Below are the code and all the weights of a small trained network. Each question names an input and a target symbol and asks about switching units off, where a switched-off unit gives its printed mean instead of its output.

import numpy as np


def w(rows, s, z=0):
    codes = np.array(rows[::2]) - 128.0
    scale = np.full(codes.shape[1], s)
    scale[-1] = z or s
    return codes * scale


def norm(h):
    return h / np.sqrt((h * h).mean(-1, keepdims=True) + 1e-5)


def f(y):
    return np.maximum(y, 0)


def softmax(a):
    e = np.exp(a - a.max(-1, keepdims=True))
    return e / e.sum(-1, keepdims=True)


def log_softmax(a):
    a = a - a.max(-1, keepdims=True)
    return a - np.log(np.exp(a).sum(-1, keepdims=True))


def net(x, mask):
    ids = ['ΛΞΦΩαβεζημτ'.index(c) for c in x.split()]
    T = len(ids)
    res = E[ids] + P[:T]
    u = 0
    for l in range(3):
        q, k, v = (norm(res) @ M[l].T for M in (Q, K, V))
        z = softmax(np.where(np.tri(T) > 0, q @ k.T / 2**0.5, -1e9)) @ v
        res = res + np.where(mask[u], z, O[l][:, -1]) @ O[l][:, :-1]
        u += 1
        y = f(norm(res) @ A[l][:, :-1].T + A[l][:, -1])
        res = res + np.where(mask[u : u + 8], y, B[l][:, -1]) @ B[l][:, :-1]
        u += 8
    return log_softmax(norm(res)[-1] @ U[:, :-1].T + U[:, -1])


Q, K, V, O, A, B = {}, {}, {}, {}, {}, {}
E = w([
[98,117,116,174,69,150,99,40,124],'Λ',
[124,140,70,18,81,159,151,175,144],'Ξ',
[166,121,51,134,148,251,151,40,173],'Φ',
[140,177,114,128,5,124,160,117,88],'Ω',
[123,206,127,130,126,93,198,30,124],'α',
[107,189,207,43,82,148,115,80,146],'β',
[124,72,171,117,62,163,126,137,221],'ε',
[201,175,119,89,129,130,71,103,122],'ζ',
[162,118,177,78,203,153,105,116,79],'η',
[202,188,157,112,147,111,145,185,175],'μ',
[97,138,165,161,110,134,35,172,130],'τ',
],0.02)
P = w([
[103,189,90,149,138,213,130,103,136],'0',
[127,171,97,145,123,201,137,100,130],'1',
[136,166,116,151,123,196,125,104,127],'2',
[143,154,108,145,116,175,125,99,129],'3',
[143,146,114,139,113,160,123,99,130],'4',
[153,142,124,139,114,145,122,100,127],'5',
[161,131,128,138,107,132,118,104,131],'6',
[151,120,129,123,107,117,118,106,132],'7',
[147,107,134,118,102,104,115,109,117],'8',
[152,107,139,120,103,82,110,110,124],'9',
[146,97,141,113,109,66,108,108,122],'10',
[141,92,144,104,107,43,104,110,126],'11',
[134,82,140,97,101,29,99,116,130],'12',
[137,65,140,88,100,7,99,111,133],'13',
],0.017)
Q[0] = w([
[108,157,226,153,147,188,137,177,161],'L0H1',
[173,215,140,24,31,131,53,2,140],'L0H1',
],0.013)
K[0] = w([
[144,139,79,189,190,218,109,171,140],'L0H1',
[178,56,175,96,140,2,55,145,156],'L0H1',
],0.013)
V[0] = w([
[61,42,174,146,82,163,229,130,175],'L0H1',
[172,73,3,182,86,72,150,137,55],'L0H1',
],0.0062)
O[0] = w([
[90,92,219,168,81,153,240,147,248,1],'L0H1',
[73,154,2,218,162,87,223,187,94,5],'L0H1',
],0.0058)
A[0] = w([
[93,126,135,167,110,126,91,117,97,99],'L0N1',
[90,162,130,123,122,74,144,121,155,152],'L0N2',
[177,169,153,134,168,109,139,184,158,56],'L0N3',
[97,196,206,96,133,129,105,146,109,254],'L0N4',
[154,108,57,138,60,142,144,118,152,183],'L0N5',
[146,93,187,140,78,138,189,115,199,99],'L0N6',
[117,138,134,141,166,102,191,102,96,132],'L0N7',
[141,1,57,183,131,115,132,61,159,92],'L0N8',
],0.0094,0.0028)
B[0] = w([
[161,120,133,161,120,133,109,155,136,161],'L0N1',
[157,105,134,141,114,134,151,119,128,151],'L0N2',
[167,163,144,140,128,135,131,171,155,144],'L0N3',
[178,50,94,131,110,137,127,116,147,254],'L0N4',
[109,136,131,117,136,155,157,164,77,210],'L0N5',
[80,101,137,96,105,125,132,125,121,174],'L0N6',
[157,129,141,151,145,135,121,107,89,138],'L0N7',
[138,177,116,170,124,252,142,112,135,176],'L0N8',
],0.014,0.0073)
Q[1] = w([
[119,79,195,153,255,57,54,137,204],'L1H1',
[29,191,145,198,232,109,215,217,151],'L1H1',
],0.0098)
K[1] = w([
[110,154,106,127,145,239,109,146,157],'L1H1',
[103,193,85,166,104,251,170,73,122],'L1H1',
],0.012)
V[1] = w([
[119,193,129,105,2,121,99,165,112],'L1H1',
[125,182,109,132,86,112,130,38,126],'L1H1',
],0.0086)
O[1] = w([
[136,96,10,151,46,137,136,139,188,252],'L1H1',
[136,104,56,167,164,1,184,5,155,224],'L1H1',
],0.0088,0.0027)
A[1] = w([
[28,109,117,119,106,144,95,91,99,78],'L1N1',
[52,67,181,134,112,154,253,137,179,69],'L1N2',
[150,189,168,109,107,126,185,73,113,132],'L1N3',
[98,170,146,161,103,125,129,171,125,5],'L1N4',
[77,151,143,177,131,137,87,80,91,72],'L1N5',
[89,109,139,124,158,139,99,135,109,109],'L1N6',
[112,156,161,112,82,106,153,159,100,166],'L1N7',
[107,125,120,119,133,103,95,143,95,80],'L1N8',
],0.012,0.0029)
B[1] = w([
[187,184,133,116,107,112,115,91,132,179],'L1N1',
[96,252,121,145,143,101,78,122,73,180],'L1N2',
[138,34,127,159,192,145,143,154,126,253],'L1N3',
[132,107,119,132,102,155,137,124,132,129],'L1N4',
[185,124,179,159,132,119,131,97,148,181],'L1N5',
[160,161,155,156,132,134,104,152,113,142],'L1N6',
[169,81,118,148,117,165,158,175,83,174],'L1N7',
[141,162,132,117,105,117,122,157,88,152],'L1N8',
],0.011,0.0049)
Q[2] = w([
[181,73,133,55,81,169,56,95,25],'L2H1',
[253,143,153,118,72,172,97,108,96],'L2H1',
],0.012)
K[2] = w([
[130,103,157,114,108,5,127,194,153],'L2H1',
[119,80,143,113,116,34,95,162,108],'L2H1',
],0.015)
V[2] = w([
[78,82,102,253,145,126,15,160,209],'L2H1',
[18,60,102,120,122,151,66,71,20],'L2H1',
],0.0056)
O[2] = w([
[103,84,128,202,140,99,14,218,180,1],'L2H1',
[34,32,128,102,134,184,46,72,1,43],'L2H1',
],0.0083,0.00099)
A[2] = w([
[18,63,185,147,108,135,208,91,137,251],'L2N1',
[166,91,134,165,128,170,56,204,127,61],'L2N2',
[114,188,150,157,163,143,81,109,150,100],'L2N3',
[64,205,90,1,91,185,136,183,135,196],'L2N4',
[169,133,109,170,213,164,165,74,93,245],'L2N5',
[108,110,124,32,102,67,131,187,108,155],'L2N6',
[159,126,202,104,177,166,112,154,71,9],'L2N7',
[51,128,12,196,92,100,181,144,236,204],'L2N8',
],0.0091,0.002)
B[2] = w([
[21,114,174,160,85,98,144,132,191,166],'L2N1',
[61,76,119,169,142,64,147,206,162,201],'L2N2',
[151,149,149,101,174,55,96,103,141,153],'L2N3',
[78,91,132,116,205,2,113,153,155,178],'L2N4',
[84,141,152,111,156,27,113,202,148,255],'L2N5',
[112,148,130,150,198,247,121,96,187,176],'L2N6',
[156,182,213,118,70,143,161,177,78,172],'L2N7',
[150,92,252,124,92,156,151,177,8,162],'L2N8',
],0.0086,0.0069)
U = w([
[179,181,182,255,88,124,87,54,122,4],'Λ',
[79,115,79,28,189,115,179,184,152,146],'Ξ',
[98,151,98,143,221,225,162,121,152,192],'Φ',
[130,106,88,143,49,145,216,182,56,179],'Ω',
[130,74,153,191,223,24,221,91,132,174],'α',
[162,27,147,55,85,142,136,38,208,66],'β',
[22,213,171,102,93,75,127,115,164,189],'ε',
[155,183,13,104,158,49,65,63,75,122],'ζ',
[167,127,249,76,191,141,115,138,38,89],'η',
[229,202,140,125,120,77,192,180,222,152],'μ',
[111,56,120,179,143,110,41,209,149,157],'τ',
],0.0066,0.0033)

Each question gives the input, a string of symbols that net reads in full, and the target symbol t.
The units are the heads (2 rows each of Q, K, V and O) and the neurons (one row each of A and B). Each row of codes is followed by its name. A weight is (code - 128) times the scale printed after its matrix; where a second scale follows, it is the last column's (O, A, B and U).
mask holds one flag per unit, layer by layer, with each layer's heads first. A switched-off unit (its flag False) gives its mean, the last column of its rows in O or B, instead of its output. The means were averaged over made-up inputs and are rounded, as every weight is.
A unit's drop is (log p(t) with every unit on - log p(t) with that unit switched off) / (log p(t) with every unit on - log p(t) with every unit switched off).
The circuit of an input: a set's keep is (log p(t) with only the set's units on - log p(t) with every unit switched off) / (log p(t) with every unit on - log p(t) with every unit switched off). Starting from the 12 units with the biggest drops (on a tie, the unit counted first), units are removed one at a time, each time the one whose removal leaves the highest keep (on an exact tie, the one counted first), for as long as the keep stays at least 0.8.
units of the circuit, in order: the units of the circuit, biggest drop first
unit that matters most: the unit with the biggest drop
k most important neurons: the k neurons with the biggest drops, biggest first
top k neurons in layer l: the k neurons of layer l with the biggest drops, biggest first
drop when u is switched off: that unit's drop, to one decimal
input β β ε β β β Ω α Φ ε Ξ, target ε: units of the circuit, in order	L0H1; L1N2
input β τ ζ Λ η β Ω μ Λ Ω, target μ: top 3 neurons in layer 0	L0N5; L0N3; L0N8
input β Ω ζ ε τ β β Ξ τ Ω η, target τ: unit that matters most	L2H1
input η η Ω ζ Λ η ε, target η: units of the circuit, in order	L1H1; L0N4
input Ω Ω Λ Λ, target Ω: units of the circuit, in order	L0H1; L0N5
input α Ω Ω η Λ Ω, target η: units of the circuit, in order	L1H1; L0N5; L0N4
input Ω η Λ η Ξ Ω β Ω β Λ Λ Φ ζ Λ, target Λ: top 3 neurons in layer 0	L0N8; L0N4; L0N1
input β α Λ ζ ζ α Ω α Λ Λ, target α: 2 most important neurons	L2N5; L1N3
input τ ζ Ω, target τ: units of the circuit, in order	L2H1; L0N1
input β Ω Ω, target β: units of the circuit, in order	L0H1; L0N4; L1N2
input Φ η Ω η ζ μ Ξ Ω, target μ: units of the circuit, in order	L2H1; L0N3
input Ω ζ Ξ μ Ω η β Ω Ω α Ω Ω, target α: units of the circuit, in order	L0H1; L1H1; L0N5
input ζ Ω Ω η ζ η τ β ε μ Ω Λ Λ, target Ω: 3 most important neurons	L0N8; L0N3; L2N8
input η Ξ Ω μ Λ ε τ Λ β ζ η Λ Λ, target Λ: units of the circuit, in order	L0N8
input μ Λ ζ η Ω η α ζ Φ, target ζ: 2 most important neurons	L2N5; L2N6
input ζ Ω Ω η Φ Λ τ Λ Ω Ω Φ, target Ω: units of the circuit, in order	L2N8; L0H1
input Ξ Ω Λ β β ζ, target ζ: units of the circuit, in order	L0H1; L1H1
input ζ Ξ β Λ β μ Ω Λ α Φ τ Ω η Ξ, target η: top 2 neurons in layer 0	L0N4; L0N1
input α Ξ Λ α, target α: 2 most important neurons	L1N3; L2N5
input α ζ Λ η η Ξ, target η: most important neuron	L2N7
input Ω β μ Ξ β β μ Ξ, target μ: 2 most important neurons	L0N3; L1N3
input τ ζ Ω μ β Ω Ω Φ β Λ β β η ζ, target η: 2 most important neurons	L2N7; L2N6
input Ξ Φ ζ η η Λ Ξ Ω Φ ε Λ, target ε: 2 most important neurons	L1N2; L0N6
input η ζ ε ζ Ω Ω Ω τ η, target τ: 2 most important neurons	L2N2; L0N5
input Ξ ζ Ω β Ξ Ω Λ ε β τ β μ η, target μ: top 2 neurons in layer 0	L0N3; L0N5
input β Ω β Ω Φ ζ β, target ζ: drop when L0H1 is switched off	0.7
